Here is a tiny trained network, its code and every weight. The questions are about switching its units off for an input and a class, where a switched-off unit gives its printed mean instead of its output.

import numpy as np


def w(rows, s, z=0):
    codes = np.array(rows[::2]) - 128.0
    scale = np.full(codes.shape[1], s)
    scale[-1] = z or s
    return codes * scale


def f(y):
    return y / 2 * (1 + np.tanh(0.7978845608 * (y + 0.044715 * y**3)))


def log_softmax(a):
    a = a - a.max(-1, keepdims=True)
    return a - np.log(np.exp(a).sum(-1, keepdims=True))


def net(x, mask):
    res = np.array(x, float).reshape(1, 3) / 4 @ E
    y = f(res @ A[0][:, :-1].T + A[0][:, -1])
    res = res + np.where(mask, y, B[0][:, -1]) @ B[0][:, :-1]
    return log_softmax(res[-1] @ U[:, :-1].T + U[:, -1])


A, B = {}, {}
E = w([
[166,189,187],'x0',
[149,245,84],'x1',
[49,129,174],'x2',
],0.012)
A[0] = w([
[120,81,160,49],'N0',
[203,67,150,174],'N1',
[100,44,207,197],'N2',
[201,214,102,166],'N3',
[110,196,162,186],'N4',
[163,95,122,98],'N5',
[102,83,80,120],'N6',
[40,178,120,139],'N7',
[173,216,162,94],'N8',
[106,87,58,112],'N9',
[71,77,191,177],'N10',
[80,169,128,52],'N11',
[104,93,7,112],'N12',
[163,218,140,224],'N13',
[94,44,78,254],'N14',
[161,186,134,187],'N15',
[238,115,130,92],'N16',
[196,206,105,214],'N17',
[149,99,93,248],'N18',
[154,180,206,119],'N19',
[116,29,215,170],'N20',
],0.017,0.0062)
B[0] = w([
[71,66,29,155],'N0',
[58,63,177,178],'N1',
[4,110,12,228],'N2',
[38,176,74,250],'N3',
[65,123,99,190],'N4',
[133,125,165,140],'N5',
[148,198,117,173],'N6',
[63,37,190,167],'N7',
[74,217,58,210],'N8',
[214,209,131,176],'N9',
[31,98,45,208],'N10',
[66,57,133,138],'N11',
[186,214,179,197],'N12',
[48,144,58,239],'N13',
[107,204,176,231],'N14',
[69,175,165,202],'N15',
[52,67,216,180],'N16',
[43,172,139,250],'N17',
[126,145,201,181],'N18',
[111,191,22,186],'N19',
[12,133,115,231],'N20',
],0.011,0.016)
U = w([
[172,62,70,1],'0',
[196,149,181,210],'1',
[234,2,61,1],'2',
[17,33,131,205],'3',
[114,208,49,154],'4',
],0.014,0.0097)

Each question gives the input, the list of numbers given to net, and the class t.
The units are the neurons (one row each of A and B). Each row of codes is followed by its name. A weight is (code - 128) times the scale printed after its matrix; where a second scale follows, it is the last column's (A, B and U).
mask holds one flag per neuron, in row order. A switched-off neuron (its flag False) gives its mean, the last column of its row in B, instead of its output. The means were averaged over made-up inputs and are rounded, as every weight is.
A unit's drop is (log p(t) with every unit on - log p(t) with that unit switched off) / (log p(t) with every unit on - log p(t) with every unit switched off).
The circuit of an input: a set's keep is (log p(t) with only the set's units on - log p(t) with every unit switched off) / (log p(t) with every unit on - log p(t) with every unit switched off). Starting from the 12 units with the biggest drops (on a tie, the unit counted first), units are removed one at a time, each time the one whose removal leaves the highest keep (on an exact tie, the one counted first), for as long as the keep stays at least 0.8.
units of the circuit, in order: the units of the circuit, biggest drop first
top k neurons: the k neurons with the biggest drops, biggest first
drop when u is switched off: that unit's drop, to one decimal
input [-8,-3,4], class 4: top 4 neurons -> N9; N6; N12; N14
input [-2,6,4], class 3: units of the circuit, in order -> N7
input [-2,6,2], class 3: top 2 neurons -> N7; N9
input [-6,8,4], class 3: top 2 neurons -> N7; N11
input [6,3,8], class 3: top 3 neurons -> N7; N11; N12
input [-4,-1,3], class 4: top 2 neurons -> N16; N1
input [1,3,-7], class 3: top 2 neurons -> N16; N9
input [7,0,-8], class 3: top 2 neurons -> N16; N1
input [-7,-5,-8], class 4: top 2 neurons -> N9; N12
input [-6,-4,-5], class 4: top 2 neurons -> N9; N12
input [-5,-1,-2], class 1: drop when N13 is switched off -> 0.1
input [-7,7,6], class 3: drop when N7 is switched off -> 4.5
input [1,7,8], class 3: drop when N7 is switched off -> 1.6
